How the units are linked:
state | + @ $ § ^ !
HR | ZP JH PH DC BH RN
GB | CQ FL MT HC JH CM
NL | CT JF CZ TP TC BH
CG | BH LQ LB CL BB BT
CM | HQ GR CT MS TN CZ
HD | GJ LZ SQ CP GN FJ
ZB | BL PB QP BT BM SR
BF | FM RC QH LF PJ BR
FM | GN NS ZM SR BF GZ
DG | PH NF RN TN LB GJ
ZP | HC GB GR MT HR JF
PH | GR DC JF CM DG SF
LB | DG CL JG HN PB HD
LL | CL CG BL LB FJ QP
QL | CP HD BB SQ SR HH
QP | LZ BT QL HD NS RG
HH | PB FJ JT ZB SD FM
SQ | LQ CP LL CG ZD ZB
RG | BB ZD HH FJ RR DS
NF | DC HR TN PH CL TC
CQ | SL BG PJ ZG GB HQ
PJ | BF ZG DP FS MT ZQ
FR | CZ SF BH HF CP LB
CP | FR GJ CG LQ QL PB
ZC | RR QH FP GZ NB CQ
GN | HD QP ZD QL FM HT
MS | NB HQ FZ ZQ JF JH
BG | TQ FP ZG SL FL ZS
TC | NL RN FR SF LZ CG
BB | CG SQ PB LL RG JT
ZG | RC SL FS BF HC NB
LZ | TC JG CP GJ QP BB
FL | BG HJ HC CQ QG GR
TP | FZ CT JH QG SF NF
JF | MS CM TP CT RN HF
FZ | HJ ZQ GB FL TP DC
FS | LF BF ZC QH ZS HJ
GZ | HT RR TQ SD BR ZG
HC | ZG CQ ZS PJ ZP MS
NS | QP JT SR GN RC RR
ZM | ZD SR HT RG QH TQ
FJ | LL BB ZB PB HT NS
HT | FJ RG BM HH GZ RC
SD | HH HT DS BM FP BF
FP | SD GZ SL TQ HJ PJ
ZS | FS PJ NB DP GR FZ
SL | DS TQ BF RC CQ DP
HN | TN DG TC RN BL CP
LF | SR FM RR ZM FS FP
JT | BT ZB GN QP DS ZM
CZ | QG TP HR JH FR DG
ZQ | BR NB FL HJ CT ZP
CT | ZQ MS QG FZ NL HR
RR | RG ZM SD HT ZC SL
TN | CM PH NL JF HN FR
DS | JT BM FM NS SL QH
BL | HN LB LZ JG ZB QL
CL | NF BH HN DG LL LZ
TQ | BM SD RC DS BG FS
BT | JG BL HD LZ JT ZD
JH | GB QG DC ZP HF TN
GJ | SF TC LQ FR HD LL
RC | NS DS LF FM ZG ZC
HF | JH CZ NF HR LQ HN
SR | QL GN RG ZD LF SD
BH | HR HF DG NF CG JG
JG | RN HN GJ TC BT SQ
LQ | HF FR CL BH SQ BL
DC | MT ZP CM GR NF NL
BM | ZB HH NS JT TQ LF
QG | FL FZ ZP GB CZ PH
QH | ZM LF GZ RR DP BG
MT | PJ HC HQ ZS DC CT
NB | ZC DP HJ BR MS GB
BR | GZ ZC BG FP ZQ HC
GR | ZS MT MS HQ PH TP
HQ | DP ZS ZQ NB CM QG
ZD | SQ QL FJ BB ZM BM
HJ | FP BR CQ BG FZ MT
RN | JF TN SF NL JG LQ
DP | QH FS BR ZC HQ FL
PB | LB LL BT BL HH GN
SF | TP NL HF CZ GJ CL

In the rows, 60 stands for zero.

The rows follow the links: the fewer symbols apart two units are, the more alike their rows tend to be.

Each row is also shifted at random along 5 hidden directions that mean nothing.

Row, then unit:
43 45 48 49 49 56 56 45 80 78 67 67 79 54 67 56 57 70 22 61 70 53 54 48: ZB
82 60 72 72 46 47 61 48 57 45 85 73 66 72 59 59 49 45 69 44 47 1 66 64: BH
64 66 60 54 77 75 61 72 66 75 47 74 48 53 54 64 65 54 68 67 62 93 58 56: HJ
30 62 58 58 76 83 52 76 93 77 39 82 49 55 48 68 56 42 77 63 62 59 56 60: ZS
59 50 47 59 53 61 57 45 85 85 68 78 77 53 69 47 56 59 62 66 73 87 53 62: JT
39 62 59 52 76 77 58 76 64 77 39 55 46 55 52 70 66 58 62 65 62 46 59 56: NB
40 71 65 76 51 49 50 74 29 42 44 13 47 77 55 65 56 63 86 44 49 69 74 76: RN
68 56 56 57 74 81 64 60 81 102 60 89 57 49 60 58 64 45 83 71 69 36 54 60: BG
66 61 66 50 68 67 60 64 60 90 65 78 51 60 51 73 60 53 38 52 53 12 63 42: ZP
60 53 51 60 55 57 64 51 56 62 61 44 69 54 72 49 66 72 64 71 71 70 55 67: SR
43 55 49 50 75 82 59 65 81 106 46 72 56 48 59 60 66 57 65 72 73 58 53 55: ZC
58 50 54 60 45 50 56 43 75 65 75 71 78 61 66 53 52 60 44 55 63 57 57 57: HD
51 69 72 71 56 53 53 70 54 23 55 52 51 73 50 68 51 49 73 46 44 49 68 67: NL
78 55 57 63 57 54 72 49 48 39 68 47 68 53 73 46 68 70 72 75 68 63 53 70: BM
63 65 61 57 68 72 53 66 72 109 59 87 51 62 49 69 55 44 63 49 55 57 65 50: QG
57 68 70 57 71 66 61 74 56 37 51 63 45 61 49 72 61 55 54 58 50 48 62 54: FZ
80 71 72 60 75 65 69 71 49 24 55 66 45 57 54 64 66 55 70 67 52 73 59 61: HC
6 57 55 61 48 54 41 69 64 68 42 32 60 72 52 71 50 64 42 42 55 41 68 58: TC
69 66 65 59 53 49 55 61 40 67 65 54 55 70 54 67 56 63 41 42 49 69 70 51: HF
40 49 47 63 50 60 55 50 71 87 60 48 73 58 70 50 59 65 70 63 72 49 57 68: FJ
58 58 63 63 45 47 53 51 65 51 73 67 69 69 58 62 49 56 43 44 52 44 64 56: CL
40 57 57 71 44 52 46 54 84 54 63 69 72 69 58 56 44 47 70 47 57 70 62 68: LB
64 61 63 65 45 44 55 53 54 46 71 57 67 70 60 59 52 61 48 46 52 65 66 59: LQ
33 50 49 55 52 56 57 55 66 53 53 40 71 56 67 55 62 76 41 67 70 65 55 60: GN

The symbols that take the first to the second take the third to the fourth, perhaps in another order. What is the fourth?
Answers are names.
52 69 63 51 73 69 55 76 62 67 44 69 45 60 47 72 60 57 45 56 54 99 63 47
to 80 64 66 53 76 70 69 65 61 52 60 79 51 52 56 62 67 56 59 70 59 67 55 53
as 58 66 66 59 73 72 60 73 63 63 51 69 46 59 51 68 61 49 71 60 55 44 60 58
to BR

77 58 62 68 44 50 55 44 67 81 83 81 71 69 61 56 48 47 64 43 54 44 65 60
to 47 53 49 63 45 53 51 50 68 88 64 55 73 64 66 53 53 63 58 53 66 78 62 62
as 56 59 57 72 44 48 52 52 64 55 66 55 70 68 63 53 50 56 74 50 58 75 64 70
to QP

27 51 47 61 52 61 49 54 97 58 53 69 76 56 64 52 52 57 60 64 70 91 52 65
to 66 60 61 68 44 43 57 52 44 49 70 44 67 70 64 55 55 65 59 49 55 68 66 65
as 41 49 52 49 62 63 63 57 72 43 54 53 68 49 66 57 66 74 36 76 71 53 49 55
to BB

58 51 55 61 44 50 55 43 80 65 76 77 79 62 64 54 50 57 42 52 61 54 58 56
to 65 55 58 60 44 45 56 45 68 53 76 70 76 64 63 55 51 61 37 51 58 70 60 55
as 82 59 60 70 43 43 62 48 19 85 77 28 64 71 70 54 62 70 70 47 57 33 71 67
to LQ

55 47 49 57 48 56 59 43 71 85 71 62 78 57 70 51 58 66 49 62 70 46 56 59
to 86 54 55 46 71 69 72 51 71 78 70 90 65 44 65 54 68 62 44 76 70 72 49 48
as 64 65 65 57 74 74 60 69 77 67 55 89 50 57 50 67 58 43 69 61 56 58 58 55
to NF

67 57 57 58 44 46 54 47 66 66 75 73 73 65 61 58 51 62 31 47 57 86 63 50
to 48 70 62 61 63 62 49 74 54 84 47 55 47 69 49 71 55 54 62 45 51 87 70 56
as 57 50 49 51 67 72 65 54 69 96 58 62 65 47 68 54 68 66 59 75 75 50 52 58
to BB

38 59 60 68 44 44 53 60 44 33 56 24 63 71 61 60 55 70 55 49 54 51 66 68
to 30 62 58 58 52 54 45 68 52 79 48 39 56 71 52 71 53 65 39 41 53 62 70 53
as 36 66 56 61 57 61 43 71 56 104 45 48 51 71 50 70 53 57 60 40 54 85 72 56
to CT

36 65 60 63 51 52 46 68 52 65 50 41 56 72 52 68 52 62 50 42 52 77 70 58
to 69 66 63 52 73 71 59 67 69 84 57 88 49 57 49 69 59 49 51 57 55 73 61 47
as 59 69 63 66 61 62 51 69 49 97 54 56 48 70 52 67 56 51 77 44 52 70 72 61
to CQ

78 57 60 69 43 44 60 44 55 53 79 60 73 66 68 50 54 60 65 53 58 66 62 67
to 54 61 56 64 46 46 51 57 43 73 61 38 64 70 61 60 56 68 52 46 57 78 69 61
as 77 59 65 47 75 68 73 63 52 53 61 66 52 49 60 64 72 66 43 73 61 36 53 49
to SL

27 53 50 62 48 53 50 56 74 48 51 44 71 62 64 55 54 67 52 59 66 85 58 65
to 58 58 59 58 46 48 51 51 65 72 72 70 68 68 57 63 49 58 33 43 54 61 65 49
as 58 66 68 63 58 56 55 67 45 63 58 52 50 70 52 70 56 56 57 45 48 38 69 57
to HQ

66 67 68 57 71 69 59 69 74 54 57 89 49 60 48 69 56 44 60 56 51 66 60 53
to 65 64 70 56 64 62 60 66 59 56 63 74 50 64 49 72 57 51 44 50 48 26 64 49
as 54 65 62 69 48 48 51 61 45 62 60 42 59 73 57 62 53 60 66 43 51 63 70 65
to JG

30 47 48 55 55 62 56 54 82 62 54 55 73 53 66 54 59 68 49 69 72 53 51 61
to 38 50 52 57 59 65 59 54 97 34 56 76 73 50 64 53 56 58 56 74 70 67 46 63
as 64 52 56 52 67 67 69 54 76 48 63 75 66 47 65 55 65 62 53 77 70 54 48 57
to BF

47 67 69 54 74 66 62 80 49 23 41 46 42 59 50 73 65 63 50 64 52 48 60 56
to 86 65 67 51 75 67 72 64 57 39 61 78 52 50 58 61 69 60 52 73 59 78 54 52
as 52 50 50 55 64 70 64 54 77 79 58 66 68 49 67 52 65 62 65 75 74 51 51 62
to RG

71 56 53 44 70 65 69 57 58 65 58 64 62 46 66 56 72 76 35 77 71 97 51 49
to 37 50 49 64 60 70 59 56 86 71 52 61 70 52 67 50 60 56 85 73 74 51 51 72
as 56 68 64 57 64 62 53 72 51 77 52 59 47 66 49 72 58 57 50 47 51 73 68 51
to MS

73 53 56 46 68 63 74 55 46 58 62 49 62 47 69 56 75 79 38 78 70 49 51 53
to 68 52 53 62 54 57 65 46 69 57 70 64 73 53 71 47 61 63 67 70 70 64 53 67
as 80 55 57 51 57 49 72 49 43 31 68 48 69 51 72 51 70 83 33 74 67 91 52 56
to BB

50 66 67 64 66 69 53 71 76 61 54 79 49 65 47 70 52 40 72 50 50 39 64 59
to 74 62 58 50 76 75 65 64 64 92 57 79 52 50 57 62 67 57 59 69 65 70 56 51
as 21 52 50 66 46 54 49 57 70 57 51 36 71 64 64 56 54 66 63 56 65 51 60 70
to BH

96 62 61 60 46 44 59 44 48 87 86 77 69 67 62 57 54 59 40 43 54 85 68 49
to 76 68 67 54 68 62 61 68 44 75 61 67 46 63 51 70 62 58 47 52 51 62 66 48
as 68 54 55 48 70 68 70 57 63 65 60 66 62 46 65 56 70 69 46 77 70 61 50 53
to QP

103 67 70 54 58 50 64 54 41 72 82 82 56 66 55 66 58 57 34 45 47 68 68 43
to 76 71 69 71 57 54 56 65 46 59 64 63 50 71 53 63 54 48 80 45 47 72 70 65
as 60 55 59 55 44 43 56 48 61 47 74 63 74 64 62 60 53 69 17 49 56 66 61 48
to CP

